Below is a small trained network, with its code and all its weights. Each question gives an input and a class and asks what happens when units are switched off, that is, made to give their printed mean instead of their output.

import numpy as np


def w(rows, s, z=0):
    codes = np.array(rows[::2]) - 128.0
    scale = np.full(codes.shape[1], s)
    scale[-1] = z or s
    return codes * scale


def f(y):
    return np.maximum(y, 0)


def log_softmax(a):
    a = a - a.max(-1, keepdims=True)
    return a - np.log(np.exp(a).sum(-1, keepdims=True))


def net(x, mask):
    res = np.array(x, float).reshape(1, 8) / 4 @ E
    y = f(res @ A[0][:, :-1].T + A[0][:, -1])
    res = res + np.where(mask, y, B[0][:, -1]) @ B[0][:, :-1]
    return log_softmax(res[-1] @ U[:, :-1].T + U[:, -1])


A, B = {}, {}
E = w([
[129,128,128],'x0',
[129,128,129],'x1',
[67,66,156],'x2',
[173,125,188],'x3',
[241,3,88],'x4',
[128,129,129],'x5',
[128,128,127],'x6',
[128,128,129],'x7',
],0.016)
A[0] = w([
[196,29,157,101],'n0',
[67,145,136,71],'n1',
[133,31,112,79],'n2',
[50,147,189,159],'n3',
[206,109,54,87],'n4',
[96,58,142,84],'n5',
[135,61,72,100],'n6',
[133,96,71,108],'n7',
[127,216,111,148],'n8',
[215,110,102,76],'n9',
[144,167,214,130],'n10',
[103,76,104,98],'n11',
[55,174,94,166],'n12',
[102,228,172,206],'n13',
[17,172,99,114],'n14',
[183,93,5,113],'n15',
[126,199,228,98],'n16',
[155,105,211,138],'n17',
[186,164,84,129],'n18',
[128,88,38,117],'n19',
[64,166,65,157],'n20',
[206,122,141,95],'n21',
[140,188,220,78],'n22',
[132,175,246,125],'n23',
[102,224,158,254],'n24',
[212,111,69,100],'n25',
[95,164,107,114],'n26',
[187,102,84,113],'n27',
[98,171,74,105],'n28',
[92,190,239,114],'n29',
[127,127,130,116],'n30',
[157,180,124,187],'n31',
[93,162,189,175],'n32',
[57,86,132,100],'n33',
[135,62,117,63],'n34',
[135,31,71,56],'n35',
[122,222,99,124],'n36',
[188,89,168,60],'n37',
],0.015,0.0085)
B[0] = w([
[161,119,215,223],'n0',
[105,104,188,177],'n1',
[216,172,154,193],'n2',
[24,92,66,218],'n3',
[106,48,84,196],'n4',
[155,170,160,161],'n5',
[248,125,88,185],'n6',
[217,145,32,162],'n7',
[156,230,187,200],'n8',
[101,59,139,189],'n9',
[112,164,85,174],'n10',
[142,125,138,156],'n11',
[63,112,254,216],'n12',
[125,228,121,248],'n13',
[84,123,209,234],'n14',
[152,67,79,208],'n15',
[140,152,47,204],'n16',
[102,105,153,165],'n17',
[75,79,100,167],'n18',
[179,148,32,175],'n19',
[107,142,210,199],'n20',
[75,101,178,174],'n21',
[141,129,74,182],'n22',
[118,143,32,194],'n23',
[118,201,158,252],'n24',
[67,22,122,197],'n25',
[128,167,183,172],'n26',
[124,9,125,186],'n27',
[148,129,166,171],'n28',
[79,141,43,224],'n29',
[98,145,155,128],'n30',
[174,187,117,172],'n31',
[74,173,40,202],'n32',
[92,153,63,167],'n33',
[182,159,175,169],'n34',
[199,160,124,199],'n35',
[160,221,161,202],'n36',
[112,72,194,173],'n37',
],0.0073,0.024)
U = w([
[166,192,200,198],'0',
[59,119,169,151],'1',
[161,196,80,140],'2',
[67,127,63,134],'3',
[164,80,51,100],'4',
[248,144,106,116],'5',
[114,46,168,169],'6',
[201,112,233,1],'7',
],0.016,0.003)

Each question gives the input, the list of numbers given to net, and the class t.
The units are the neurons (one row each of A and B). Each row of codes is followed by its name. A weight is (code - 128) times the scale printed after its matrix; where a second scale follows, it is the last column's (A, B and U).
mask holds one flag per neuron, in row order. A switched-off neuron (its flag False) gives its mean, the last column of its row in B, instead of its output. The means were averaged over made-up inputs and are rounded, as every weight is.
A unit's drop is (log p(t) with every unit on - log p(t) with that unit switched off) / (log p(t) with every unit on - log p(t) with every unit switched off).
The circuit of an input: a set's keep is (log p(t) with only the set's units on - log p(t) with every unit switched off) / (log p(t) with every unit on - log p(t) with every unit switched off). Starting from the 12 units with the biggest drops (on a tie, the unit counted first), units are removed one at a time, each time the one whose removal leaves the highest keep (on an exact tie, the one counted first), for as long as the keep stays at least 0.8.
units of the circuit, in order: the units of the circuit, biggest drop first
unit that matters most: the unit with the biggest drop
top k neurons: the k neurons with the biggest drops, biggest first
drop when u is switched off: that unit's drop, to one decimal
input [1,-7,-6,1,7,4,-2,-3], class 6: units of the circuit, in order : n25
input [5,6,5,0,4,5,-1,3], class 5: top 2 neurons : n12, n14
input [-3,0,1,6,-6,-1,2,0], class 3: top 2 neurons : n3, n29
input [7,8,6,2,6,4,6,-2], class 7: top 2 neurons : n0, n37
input [8,-6,8,1,0,0,8,-3], class 3: top 2 neurons : n12, n33
input [4,-4,-4,0,1,7,6,-8], class 4: top 2 neurons : n12, n14
input [3,3,6,3,0,0,6,-6], class 3: top 3 neurons : n12, n14, n20
input [7,-8,-4,0,5,-1,5,-7], class 4: top 3 neurons : n12, n14, n19
input [0,-8,-6,6,0,-5,-2,5], class 2: top 4 neurons : n3, n12, n31, n14
input [-7,-7,0,5,0,-5,-7,4], class 2: top 3 neurons : n3, n25, n12
input [1,1,6,5,0,5,2,-2], class 3: top 2 neurons : n12, n14
input [-4,-6,-1,2,8,2,-7,-2], class 6: top 2 neurons : n25, n0
input [1,3,-4,-5,0,-7,8,3], class 0: drop when n3 is switched off : 0.4
input [8,-8,2,6,-5,-3,-7,-5], class 3: unit that matters most : n3
input [-1,7,0,5,-3,0,5,-7], class 2: drop when n25 is switched off : 0.2
input [7,8,-8,5,-7,-5,8,-8], class 2: drop when n11 is switched off : 0.0
input [-2,-3,-8,-6,0,-5,5,-7], class 0: drop when n16 is switched off : 0.3
